(in the rows, 128 means zero)
Facts:
k_697 ε:k_82 χ:460 ξ:k_549,k_788,k_785
k_622 ε:k_959 χ:561
k_340 π:k_731 χ:444
k_524 π:k_807,k_231 ε:k_407 χ:460 ξ:k_979,k_129
k_95 ε:k_393 χ:444
k_544 π:k_196,k_788 ε:k_133 χ:460
k_710 π:k_546 ε:k_601 χ:444
k_770 π:k_582 ε:k_950 χ:376
k_83 π:k_980,k_768,k_37,k_326 ε:k_908 χ:444
k_855 ε:k_710 χ:376 ξ:k_689,k_80,k_665,k_328,k_499
k_50 ε:k_850 χ:444
k_484 χ:444 ξ:k_238
k_785 π:k_135,k_33 χ:561
k_959 ε:k_751 χ:247
k_720 χ:444
k_850 π:k_50,k_109 ε:k_755 χ:444 ξ:k_196
k_721 χ:247
k_847 ε:k_520 χ:376
k_689 χ:444
k_866 π:k_157 χ:247 ξ:k_604,k_48,k_7,k_582
k_715 χ:460
k_198 ε:k_526 χ:444
k_728 χ:444 ξ:k_972
k_172 ε:k_476 χ:444 ξ:k_101,k_923,k_582,k_465
k_272 ε:k_146 χ:561
k_444 π:k_731,k_130 χ:444
k_950 ε:k_717 χ:247
k_601 π:k_253,k_319,k_33,k_15 χ:376 ξ:k_366
k_887 π:k_667,k_334,k_109 ε:k_246 χ:247 ξ:k_624
k_9 ε:k_80 χ:460
k_665 π:k_545,k_732 ε:k_337 χ:968
k_334 ε:k_922 χ:247 ξ:k_847,k_867
k_836 χ:444
k_734 χ:444
k_947 χ:376
k_173 π:k_546,k_807 ε:k_157 χ:444
k_365 ε:k_867 χ:376
k_177 ε:k_84 χ:444
k_210 π:k_762,k_976 χ:444 ξ:k_402
k_336 ε:k_183 χ:444
k_174 ε:k_36 χ:460
k_612 χ:444
k_396 χ:444
k_818 π:k_130,k_192 ε:k_452 χ:376 ξ:k_335
k_581 χ:376
k_539 ε:k_612 χ:444
k_917 π:k_833,k_867 χ:460
k_170 π:k_335,k_77,k_755 ε:k_852 χ:444 ξ:k_417
k_246 ε:k_272 χ:444
k_649 π:k_639,k_549,k_539 χ:460
k_994 ε:k_666 χ:561
k_71 χ:376
k_811 ε:k_645 χ:444 ξ:k_277,k_198,k_365
k_507 ε:k_184 χ:460
k_46 π:k_755,k_582,k_985 χ:444 ξ:k_584,k_743
k_726 π:k_77,k_452 χ:460
k_716 π:k_545,k_337,k_651,k_277,k_666 χ:460
k_417 π:k_520 ε:k_581 χ:247
k_129 χ:444
k_533 ε:k_112 χ:561 ξ:k_707,k_933,k_209
k_77 ε:k_621 χ:460 ξ:k_720
k_707 χ:444
k_838 χ:444
k_82 ε:k_490 χ:460
k_618 π:k_732,k_37 χ:247
k_919 π:k_659,k_959,k_181 χ:460
k_7 ε:k_13 χ:376
k_481 χ:444
k_662 π:k_933,k_921,k_326 χ:561 ξ:k_581
k_511 π:k_695,k_985,k_526 χ:444
k_114 ε:k_539 χ:561
k_13 π:k_231 χ:444
k_520 ε:k_955 χ:444
k_879 ε:k_659 χ:444
k_87 π:k_933,k_979,k_838 χ:444 ξ:k_689,k_639,k_917
k_743 π:k_980,k_48,k_612 χ:376
k_666 χ:460
k_990 χ:444
k_906 π:k_833 ε:k_697 χ:444
k_120 χ:460
k_256 χ:247
k_867 χ:247
k_320 π:k_833,k_481,k_526 χ:444
k_370 π:k_440,k_378,k_120 ε:k_544 χ:376 ξ:k_48,k_959
k_627 ε:k_828 χ:444 ξ:k_135,k_231
k_3 π:k_689,k_336,k_968 χ:444
k_873 ε:k_193 χ:376
k_84 χ:444 ξ:k_695,k_7
k_146 χ:561 ξ:k_157
k_756 χ:444
k_562 χ:444 ξ:k_707,k_749
k_545 ε:k_506 χ:444
k_582 ε:k_173 χ:460
k_921 χ:444
k_157 ε:k_232 χ:460
k_651 ε:k_897 χ:460
k_976 ε:k_847 χ:444 ξ:k_715,k_734
k_376 ε:k_101 χ:376 ξ:k_898,k_82,k_955,k_71,k_906
k_346 ε:k_95 χ:968
k_639 χ:444
k_812 π:k_762,k_852,k_697,k_947,k_836,k_526 χ:376
k_337 ε:k_48 χ:444
k_807 χ:444
k_885 π:k_720 ε:k_732 χ:247
k_232 ε:k_174 χ:444
k_485 π:k_624,k_582,k_666 ε:k_370 χ:444
k_833 ε:k_499 χ:561
k_15 χ:444
k_549 ε:k_34 χ:376
k_366 π:k_277,k_376 ε:k_549 χ:444
k_659 ε:k_913 χ:444
k_196 χ:561
k_923 ε:k_667 χ:444
k_238 χ:968
k_283 π:k_756,k_365 χ:444
k_319 χ:376 ξ:k_955,k_897,k_326
k_412 π:k_762,k_922 χ:444
k_576 ε:k_109 χ:460
k_788 χ:561
k_637 χ:460 ξ:k_988,k_665,k_407
k_253 χ:444
k_979 χ:444
k_75 π:k_177 χ:247 ξ:k_959,k_950
k_80 χ:460
k_181 χ:444
k_509 ε:k_192 χ:247
k_816 π:k_48,k_251,k_181 χ:247
k_122 ε:k_734 χ:460 ξ:k_867
k_527 χ:376
k_731 ε:k_37 χ:376
k_751 π:k_452,k_923,k_184,k_720,k_985 ε:k_514 χ:247
k_186 χ:444
k_768 χ:444
k_526 ε:k_509 χ:376
k_277 ε:k_756 χ:968
k_913 π:k_186 χ:444 ξ:k_612,k_36
k_961 π:k_667,k_533 ε:k_481 χ:460
k_393 χ:444
k_130 χ:444 ξ:k_481,k_828
k_955 ε:k_267 χ:444
k_490 π:k_695,k_335 χ:444 ξ:k_476,k_990,k_413
k_584 π:k_122,k_253,k_378,k_277,k_256 χ:444
k_717 χ:247
k_328 π:k_898,k_84,k_514,k_33 χ:247
k_133 π:k_734,k_947 χ:376
k_486 ε:k_833 χ:968 ξ:k_756,k_686,k_50
k_933 χ:968
k_898 χ:561
k_112 ε:k_251 χ:460
k_34 χ:460
k_440 χ:444 ξ:k_174
k_514 χ:460 ξ:k_198,k_256,k_407
k_929 π:k_506,k_921,k_985,k_527 χ:444
k_931 ε:k_485 χ:444 ξ:k_618,k_135,k_788
k_968 ε:k_196 χ:460 ξ:k_768,k_181
k_184 χ:561 ξ:k_707,k_581
k_828 π:k_728,k_756,k_622 χ:444
k_732 ε:k_771 χ:444
k_401 χ:444 ξ:k_545,k_838,k_622,k_37
k_22 ε:k_651 χ:968 ξ:k_838,k_365
k_660 π:k_506,k_734 ε:k_912 χ:460
k_183 π:k_251,k_476,k_539 ε:k_768 χ:460
k_378 χ:444
k_209 π:k_82,k_122,k_246,k_112 χ:460
k_972 π:k_334,k_120,k_947 ε:k_336 χ:444
k_499 χ:460
k_303 π:k_994,k_198,k_486,k_484,k_267 ε:k_818 χ:444
k_452 ε:k_254 χ:460
k_948 π:k_146,k_365,k_697 ε:k_770 χ:561
k_193 ε:k_129 χ:247
k_686 χ:444
k_872 π:k_707,k_933 ε:k_844 χ:444
k_171 π:k_545,k_947 ε:k_233 χ:460 ξ:k_988,k_101,k_879
k_980 χ:444
k_335 ε:k_961 χ:460
k_267 ε:k_807 χ:968
k_192 χ:444
k_402 π:k_396,k_401 ε:k_985 χ:444
k_624 ε:k_627 χ:561
k_48 χ:444
k_755 χ:444
k_33 ε:k_319 χ:444 ξ:k_651,k_194,k_788,k_36
k_546 χ:444 ξ:k_622,k_7,k_867
k_407 ε:k_303 χ:968
k_36 π:k_879 χ:561
k_413 π:k_689,k_181 χ:444
k_37 ε:k_562 χ:376
k_988 ε:k_887 χ:444
k_231 χ:460
k_254 π:k_174,k_82,k_933,k_931,k_549,k_612,k_666 ε:k_762 χ:561
k_101 π:k_196,k_721 ε:k_120 χ:460
k_985 ε:k_873 χ:968 ξ:k_847,k_838,k_526
k_762 ε:k_686 χ:247
k_233 ε:k_172 χ:561 ξ:k_707
k_326 χ:247
k_795 π:k_326,k_666 χ:444 ξ:k_511,k_34,k_15
k_667 ε:k_994 χ:444
k_645 ε:k_402 χ:247
k_922 χ:444
k_621 π:k_931,k_499 ε:k_9 χ:460
k_194 ε:k_835 χ:444
k_474 π:k_728,k_499 χ:376 ξ:k_283
k_695 χ:444
k_912 π:k_637,k_985,k_401 χ:247 ξ:k_444,k_393
k_835 π:k_122,k_879,k_484 ε:k_114 χ:561 ξ:k_972
k_537 π:k_807,k_184,k_512 ε:k_921 χ:561 ξ:k_879
k_897 π:k_979,k_788 χ:460
k_109 χ:376
k_749 χ:444
k_135 χ:444
k_506 χ:376
k_938 ε:k_320 χ:376
k_771 π:k_807,k_955,k_157,k_788 ε:k_624 χ:561
k_512 χ:460
k_908 π:k_122,k_622,k_732,k_852 ε:k_365 χ:444
k_852 ε:k_576 χ:444
k_53 π:k_109,k_486 ε:k_947 χ:460
k_604 π:k_174,k_326 χ:444
k_673 π:k_440 χ:444
k_465 π:k_440,k_990,k_232 χ:376
k_844 ε:k_277 χ:444 ξ:k_37,k_120,k_828
k_476 ε:k_720 χ:444
k_251 χ:460

Known rows:
k_198: [121 115 122 104 114 132 124 151 115  86 132 143 190 134 121 110 119 163
 164 135  92 160 161 133  72 108 129  94]
k_852: [120 149 118  87 111 106 140 132 125 119 127 129 179 136 122 145 122 140
 142 136 113 109 151 114 113 121 130  68]
k_77: [119 124 118 154 136 142 120 169 107  99 119 162 111 133 154  74  97 172
 194 124 105  92 150  99 122 132 142  96]
k_811: [125 126 136 130 138 145 109 174 117 131 117 140 163 160 149  73 133 152
 155 110  75 120 171 115 100 103 115  78]
k_122: [ 93 117 142 134 116 146 123 183 114  98 107 140 140 135 163  92 138 185
 167 117  92 119 188 141 159 124 130 121]
k_697: [ 95 156 132 184 127  73 150 158 104 128  96 111 119 124 123 139  92 159
 137 103 105  74 164 130 139 144 111  69]
k_627: [136 166 153 149 105 105 115 166 110 152 118 110 122 151 121 107  85 128
 126 128 101  95 135 116 133 124 125  75]
k_621: [131  82 146 170 170 125  98 106 141 101 126 122  73 119 146 123 130 131
 154  76 197 132  76 142 141 127 143 143]
k_659: [138 147 138 117 105 133 111 176 113 134 122 119 140 152 120  98  97 114
 161 151 109 106 120 100 128 120 127 120]
k_537: [181  83 145 152 197 209 115  66 116 136 184 112  74 116 152  77 148 106
  80  90  74 165  98 157  85 129  62 194]
k_770: [126  98 101 172 183 145 180  68 174 151 120 159  83  49 149 157 164 136
  95 108 170 148 107 157 141 141  92 177]
k_512: [106 146  99 128 113 114 120 172  94 112 128 129 127 148 135 130 113 145
 173 126 130  94 142 128 134 156 131 105]
k_721: [154 162 143 106 102 129 132 147 136 153 132 143 160 161 117 134 116 102
 109 156 107 130 146  98  98 115 119 117]
k_726: [116  91 159 151 162 115 112  90 130  99 138 108  85 112 148 148 149 147
 144  74 188 128 100 135 140 129 125 148]
k_717: [152 177 112  95  98 108 136 142 129 178 119 138 180 163 110 173 126  71
 118 149 133 115 131 113 120 107 116 106]
k_490: [142 123 163 117 153 105 105  75 149 146 143  86 118 135 138 182 164 101
 103  58 184 102  77 134 153 110 120 101]
k_788: [152 149 101 138  99 127 178 143 103 130 126 108 114  96  76 133  36  95
  66 182  52 143 122 154 104 132  96 152]
k_192: [122 165 107  98  98  89 119 133 118 135 126 114 170 147 112 165 115  94
 136 136 137  98 123 133 136 120 132  73]
k_129: [119 162 103  96  83  95 116 148 104 141 126 111 164 155 103 156 120  88
 147 149 136 108 121 127 144 126 141 119]
k_913: [140 127 192 171 139  94  91 101 139 157 122  60  78 132 123 145 110  73
  94  69 165 120  59 133 160  97 113 140]
k_109: [123 156  43 148 108 116 211 105 125 162 122 165 137  90 124 182 150 104
 112 165 115  77 157 158 147 156 132 124]

Rows:
No name comes twice in this set of rows, the named rows included.
[136  76 210 122 156 127 114  67 155  68 145 114  96 110 148 122 123 157
 137 106 149 176 114  78 106  90 161 147] -> k_972
[146  95 146 138 189 156  77 119 101  58 162 103  31 152 185 129 146 154
 141  32 133 134 109 152  90 172  49 153] -> k_524
[175 100 180 150 162 170  94  99 147 155 143 111 113 169 153 144 177  85
  76  55 132 152 130 152 109  84  93 139] -> k_866
[ 80 161  95  99  87  75 139 153  95 117 123 115 161 138 121 180 154 133
 157 149 145 105 144 149 163 172 120 129] -> k_34
[143 106 119  91 120 193 185 162 142 120 114 162 157  97 137 112 126 144
 111 184  38 169 170 143 141  69  94 182] -> k_622
[ 75 151 137 163  97  76 131 166  87  93 109 100 115 114  94 133  78 169
 135 144 112 126 150 141 131 161 137 111] -> k_651
[124  80 148 134 152 154  71 134 180 121 117 107 147 116 102 125 145 131
  87  81 203 209  72 177 135  93 133 127] -> k_604
[ 79 127  93 152 111 123 149 153  95 125 116 138 134 114 121 109 167 153
 151 162 101 133 176 157 162 171 127 180] -> k_277
[112 137  83 161 130 119 173 141 120 114 100 176 124 100 135 134 103 138
 169 143 134  73 157 149 131 149 119 131] -> k_267
[134 123 143 135 115 145 100 150 112 109 131 138 171 140 123  57  99 139
 189 156  84 157 134 108  80 104 142 139] -> k_879

Now the same elements, written a new way:
Known rows:
k_210: [149 116 122 146 149 105 112 110 146 120 159 103 104 116 137 174 138 111
 146 150 141 101 149 132 117 108]
k_277: [114 110 150 125 148 100 112 118 152 127 109 120  98 158 120 128 119 135
  94 132  98 130 131 141  85 164]
k_417: [100 133 139 128 146 124  97  93 129 124 138  83 102  78 163 172 133 137
 143 162 142  89 167  91 131  95]
k_444: [164 126 125 135 145 100 112 100 150 124 156 102 111 112 126 167 132 109
 147 159 138 106 156 119 120 106]
k_328: [120 144 140 137 145 104 118 111 131 130 154 108  87 100 153 172 118 120
 137 156 134 121 155  99 135  88]
k_370: [152 106 146 101 181 110 105 148  84 128 133 111  66  69 104 190 121 109
 143 120 134 104 134  91  85 105]
k_83: [151 124 125 125 168 147  76  76 136 139 123 106 129  86 178 150 164 132
 123 208 132  86 177  98 148 128]
k_251: [140 135 147 119 118  85 125 125 136 156 129 109  92 174 128 102 128 145
 105 104 109  76 117 161 134  99]
k_898: [173 102 125 102 168 109 116  76 135 135 126 132 147 122 126 108 139 119
 147  74 162 141 106 159 108 174]
k_146: [199 100 119 108 164 102 132 101 130 147 142 146 135 145  95 109 139 111
 145  76 161 132  90 176 118 157]
k_844: [116 111 145 138 138 109 112  88 144 125 135 131  96 153 107 127 129 138
 116 125 145 133 118 158  92 171]
k_157: [118 142 170 117 109 123 123 114 158 126 126 102 100 141  90 116 113 154
 123 138 112 104 120 127  97 151]
k_50: [ 98 111 144 130 143 121 112  81 161 118 116 105 137 130 155 123 136 154
 127 113 139 116 131 125 113 161]
k_768: [155 111 136 128 126  68 116  84 129 151 138 137 104 171 125  96 124 125
 107 116 128 119 115 179 139 122]
k_637: [101 129 157 133 135 112 125 125 155 140 120 121 100 153 140 124 130 147
 101 114 113  98 114 133 123 134]
k_582: [ 86 122 152 127 154 126 100 114 154 121  95 114 112 136 163 133 127 162
  91 138 109 122 148 100 114 165]
k_601: [192 108 152 105 156  82 124 161  81 136 146 140  63  82  79 180 108 106
 136 136 120 139 120  96  97 109]
k_785: [204  95 112 109 190 102 105  87 145 120 154 120 138  85  96 151 140  89
 158 134 171 130 145 126 117 125]
k_770: [182 110 149 104 173  99 109 152  80 120 121 130  91  66 126 181 117 122
 133 135 124 120 135  63 133 105]
k_413: [161 121 124 134 148  99 107 101 143 122 152  99 106 112 128 167 130 111
 150 155 132 107 163 121 126 109]
k_622: [145 102 128 114 194 134 111  82 145 103 114 128 155 120 116 131 135 130
 141  62 175 155 126 132 104 197]

Rows:
No name comes twice in this set of rows, the named rows included.
[159 104 157  99 164  89  97 134  91 124 125 121  77  61 110 179 120 104
 144 122 123 106 130  86 110  98] -> k_818
[129 131 137 138 153  99 118 133 153 127 143  89  86 117 138 180 123 115
 130 153 113  94 157 111 111  89] -> k_917
[175 118 154  95 172 100 100 132  87 135 119 122  90  67 122 167 119 116
 141 134 126 112 138  73 124  95] -> k_743
[189 117 143  88 162 120 116  60 159 125 137 134 149 107  59  88 131 116
 153  95 172 134 106 144 118 154] -> k_788
[177 101 129  94 172  83 125 172  74 146 147 111  54  86 104 200 114 108
 135 114 126 118 130 120  61  86] -> k_133
[178 117 122 141 161 109  96 103 137 134 147 135 105 108 148 166 138 123
 122 196 127 130 166 107 132 134] -> k_485
[146 123 134 117 128  87 119  85 135 160 141 117  95 164 119 103 132 122
 113 119 129 102 120 188 103 118] -> k_720
[164  93 115 103 187 115 124  97 142 132 133 119 147 125 125 126 144 121
 148  55 169 134 106 166  96 162] -> k_833
[108  82 181 109 153  96 106 122 104 104  85 137 109  84 137 136 118 145
 131  60 132 106  96  85 125 152] -> k_376
[157 123 138 146 134  87 134 116 141 129 148 144  99 181  99 114 119 137
 122  91 141 125 109 152 141 136] -> k_84

The same elements again, as new rows of numbers:
Known rows:
k_122: [130  53 121 136 124 121  89 108 133 141 126 154 171 105 156 132 136 111
 116 133  99  63 116 139 125 125 108 162 116]
k_112: [126 130 125 131 151 126 122 115 125 144 123 142 137 112 117 100 132 119
 125 125 116 152 105 129 105 122 123 123 111]
k_866: [107 106 116 121  93 141 144 141 122  82 121 127 148 143 157 187 125 145
 141 122 132  57 164 115 167 130 127 138 150]
k_512: [121 126 120 130 155 125 138 125 126 135 120 145 134 113 115  98 132 126
 124 123 114 144 100 127 107 123 116 119 115]
k_836: [133 134 123 131 147 122 126 126 130 153 137 135 110 119 122 108 128 120
 119 137 131 138 102 136 111 125 134 133 120]
k_627: [124 142 125 135 134 132 131 130 123 146 127 154 100 123 125 146 133 125
 115 147 127 124 115 130 103 114 152 128 144]
k_48: [130 147 122 131 149 122 144 132 133 140 135 132 119 120 128 111 130 112
 125 132 125 139 102 140  99 116 145 136 144]
k_749: [137 123 123 132 152 120 134 128 134 150 126 131 116 116 126  94 128 119
 119 135 136 151 104 134 104 129 137 130 124]
k_366: [142 124 130 121 147 135 111 130 129 109 124 115 135 151 136 158 114 148
 133 137 133 134 169 124 187 131 122 127 123]
k_721: [112 129 117 128 110 125 129 126 119 138 137 131 110 116 129  86 139 118
 127 125 136 123 113 124  94 133 127 133 115]
k_84: [126 119 121 135 133 120 141 131 136 134 133 144 137 114 142 150 133 109
 121 137 120  93 101 144 101 115 151 147 148]
k_320: [136 147 132 121 149 141 135 126 144 115 137 107 159 141 151 190 107 130
 144 127 139 120 140 131 193 122 143 118 117]
k_717: [111 143 119 128 110 127 145 126 125 137 141 126 118 114 139  98 138 109
 135 122 135 129 109 127  88 127 139 130 124]
k_526: [120 131 125 131 116 129 113 116 126 153 145 134 111 117 134 120 132 116
 125 129 135 111 106 129 116 134 128 131 110]
k_146: [119 150 146 139  66 129 149 133 132 145 139 143  97 122 122 143 142 117
 124 115 123  93 110 129  84 145 129 123 159]
k_948: [138 132 149 125  72 142 117 129 131 120 133 117 112 153 131 153 122 147
 133 116 130 101 169 115 177 162  90 114 138]
k_938: [124 123 122 130 119 121 113 124 117 147 134 137 102 122 121  86 136 127
 120 134 132 130 120 125 104 136 117 135 117]
k_196: [121 155 139 135  77 129 164 140 133 141 139 138 100 122 121 106 139 119
 126 109 122 105 104 130  82 148 111 119 160]
k_277: [119 137 141 133  90 129 118 109 124 145 133 136 121 118 119 100 141 119
 127 110 114 137 119 121  93 139 107 117 121]
k_923: [135 126 120 131 151 120 113 128 121 152 130 145 101 124 117 101 129 129
 114 143 128 140 114 132 114 130 124 135 119]
k_417: [121 117 123 118 107 139 113 128 118 102 128 110 129 147 144 141 123 147
 140 126 140 115 174 111 177 139 116 127 112]

Rows:
No name comes twice in this set of rows, the named rows included.
[119 140 122 131 117 128 123 123 122 142 137 135 105 122 129 116 135 122
 123 129 131 121 112 126 103 130 130 133 125] -> k_365
[148  81 127 135 149 120 146 128 146 144  95 114 107 107 142  62 128 115
 114 131 154 184 107 127  94 139 146 122 129] -> k_707
[132 130 120 131 147 120 126 129 127 137 131 137 115 124 127 100 132 120
 117 137 121 130 111 139  96 121 134 144 146] -> k_838
[125 105 117 131 112 122 108 123 122 145 135 140 113 118 134  93 138 122
 117 134 126 102 119 129 103 136 113 148 126] -> k_7
[138 134 123 130 151 118 130 130 127 141 129 129 112 123 121  87 132 119
 119 138 125 161 118 138  98 122 135 139 138] -> k_980
[130  84 147 144  65 133 182 138 153 138  94 127  98 104 142 114 136 112
 116 105 155 116  96 116  76 165 135 104 157] -> k_184
[157 116 132 118 148 124 110 133 123  93 114  98 130 160 137 100 122 144
 134 139 122 187 199 128 159 126 123 142 152] -> k_83
[127 118 127 131 148 124 105 112 119 148 123 146 125 116 111 107 133 129
 120 129 116 149 115 124 117 126 114 125 100] -> k_335
[132 149 144 135  71 132 132 128 128 159 138 142  80 127 123  82 142 118
 120 123 121 126 125 124  80 148 109 118 154] -> k_624
[121  72  99 133 136 122 161 152 137 119 122 168 152 111 157 137 131 118
 115 136 106  22  94 145 105 126 116 165 170] -> k_546
[115 135 132 136 132 129 112 112 116 136 122 153 127 117 111 163 135 129
 119 129 117 127 108 123 113 116 141 121 113] -> k_697
[118 136 132 123 106 141 145 135 132  94 128 114 151 142 150 193 120 134
 145 122 136 100 159 121 167 125 147 122 137] -> k_601
[138 123 131 121 141 130 136 143 125  80 109 110 140 155 138 157 122 143
 136 135 123 144 182 128 156 118 142 137 165] -> k_87
[119 145 126 130 119 126 136 124 130 145 141 126 119 116 133 106 134 110
 131 124 132 131 106 133  95 127 141 131 127] -> k_506

